Below are the code and all the weights of a small trained network. Each question names an input and a class and asks about switching units off, where a switched-off unit gives its printed mean instead of its output.

import numpy as np


def w(rows, s, z=0):
    codes = np.array(rows[::2]) - 128.0
    scale = np.full(codes.shape[1], s)
    scale[-1] = z or s
    return codes * scale


def f(y):
    return y / 2 * (1 + np.tanh(0.7978845608 * (y + 0.044715 * y**3)))


def log_softmax(a):
    a = a - a.max(-1, keepdims=True)
    return a - np.log(np.exp(a).sum(-1, keepdims=True))


def net(x, mask):
    res = np.array(x, float).reshape(1, 7) / 4 @ E
    y = f(res @ A[0][:, :-1].T + A[0][:, -1])
    res = res + np.where(mask, y, B[0][:, -1]) @ B[0][:, :-1]
    return log_softmax(res[-1] @ U[:, :-1].T + U[:, -1])


A, B = {}, {}
E = w([
[96,106,161,153,134],'x0',
[103,137,207,145,134],'x1',
[131,134,121,126,128],'x2',
[147,254,60,186,131],'x3',
[72,152,66,47,204],'x4',
[49,171,68,64,27],'x5',
[149,143,118,109,125],'x6',
],0.0071)
A[0] = w([
[189,182,59,187,122,123],'N0',
[146,98,123,100,156,220],'N1',
[192,129,157,128,197,31],'N2',
[103,231,144,176,172,139],'N3',
[154,80,143,55,117,137],'N4',
[124,116,180,175,57,223],'N5',
[35,189,122,33,245,110],'N6',
[128,112,160,171,237,50],'N7',
[87,170,47,245,157,168],'N8',
[176,126,163,188,36,56],'N9',
[87,73,190,135,149,253],'N10',
[190,83,138,195,203,180],'N11',
[28,140,123,84,62,94],'N12',
[190,95,145,123,168,109],'N13',
[129,43,147,55,101,84],'N14',
[80,149,147,107,1,116],'N15',
],0.0087,0.0039)
B[0] = w([
[82,113,153,113,105,209],'N0',
[99,161,213,107,106,179],'N1',
[118,173,71,209,122,161],'N2',
[84,97,184,117,48,200],'N3',
[60,143,165,130,103,164],'N4',
[164,128,99,100,104,223],'N5',
[177,2,145,149,147,242],'N6',
[129,147,65,187,171,188],'N7',
[90,117,132,66,75,224],'N8',
[180,15,135,160,125,187],'N9',
[138,170,168,102,116,237],'N10',
[125,194,125,147,144,254],'N11',
[162,215,37,197,164,201],'N12',
[104,168,67,137,107,171],'N13',
[34,157,113,179,95,176],'N14',
[149,153,96,156,220,205],'N15',
],0.0083,0.0058)
U = w([
[167,240,58,206,188,57],'0',
[151,160,151,98,112,247],'1',
[141,155,145,113,115,209],'2',
[35,155,176,106,22,3],'3',
[161,154,149,106,118,172],'4',
[211,2,118,162,136,32],'5',
],0.0084,0.0052)

Each question gives the input, the list of numbers given to net, and the class t.
The units are the neurons (one row each of A and B). Each row of codes is followed by its name. A weight is (code - 128) times the scale printed after its matrix; where a second scale follows, it is the last column's (A, B and U).
mask holds one flag per neuron, in row order. A switched-off neuron (its flag False) gives its mean, the last column of its row in B, instead of its output. The means were averaged over made-up inputs and are rounded, as every weight is.
A unit's drop is (log p(t) with every unit on - log p(t) with that unit switched off) / (log p(t) with every unit on - log p(t) with every unit switched off).
The circuit of an input: a set's keep is (log p(t) with only the set's units on - log p(t) with every unit switched off) / (log p(t) with every unit on - log p(t) with every unit switched off). Starting from the 12 units with the biggest drops (on a tie, the unit counted first), units are removed one at a time, each time the one whose removal leaves the highest keep (on an exact tie, the one counted first), for as long as the keep stays at least 0.8.
circuit, biggest first: the units of the circuit, biggest drop first
k most important neurons: the k neurons with the biggest drops, biggest first
drop when u is switched off: that unit's drop, to one decimal
input [6,6,1,-2,8,1,-8], class 5: 2 most important neurons -> N6; N11
input [-8,2,-8,8,1,-7,-5], class 1: circuit, biggest first -> N3
input [2,3,2,7,4,-6,8], class 3: circuit, biggest first -> N3; N8
input [-7,-4,6,8,-5,4,-2], class 3: circuit, biggest first -> N0; N8
input [-2,3,-3,8,-1,6,-1], class 3: 3 most important neurons -> N3; N8; N0
input [7,0,0,0,-5,7,-7], class 0: circuit, biggest first -> N12; N15
input [3,4,0,3,-7,4,-6], class 5: circuit, biggest first -> N9; N11
input [-5,8,-2,-8,-3,-5,-8], class 3: circuit, biggest first -> N14; N6
input [7,5,-4,-7,3,8,4], class 0: 2 most important neurons -> N12; N15
input [-4,3,1,6,-3,-5,4], class 3: 2 most important neurons -> N3; N0
input [-6,-2,3,0,-7,7,-6], class 0: 3 most important neurons -> N15; N12; N6
input [4,-4,-6,-8,-7,8,5], class 0: circuit, biggest first -> N15; N12
input [5,0,-5,-6,-5,-7,4], class 0: 2 most important neurons -> N11; N7
input [0,0,-3,4,-6,0,2], class 5: circuit, biggest first -> N9
input [-2,3,6,-8,-7,-4,-4], class 3: circuit, biggest first -> N14; N6
input [2,3,-2,7,3,1,-8], class 3: circuit, biggest first -> N3; N8
input [-3,7,-1,8,-1,-6,-8], class 3: 2 most important neurons -> N3; N8
input [-6,-8,-3,1,-7,8,-5], class 0: 4 most important neurons -> N15; N12; N6; N3
input [6,0,7,8,0,3,1], class 3: drop when N3 is switched off -> 0.2
input [3,-2,-6,3,-3,8,-3], class 0: drop when N15 is switched off -> 0.2
input [6,3,5,-2,5,8,8], class 0: circuit, biggest first -> N12
input [2,-1,7,6,-8,1,-2], class 5: drop when N4 is switched off -> 0.1
input [-2,-5,2,8,-1,-6,-3], class 3: drop when N14 is switched off -> 0.0
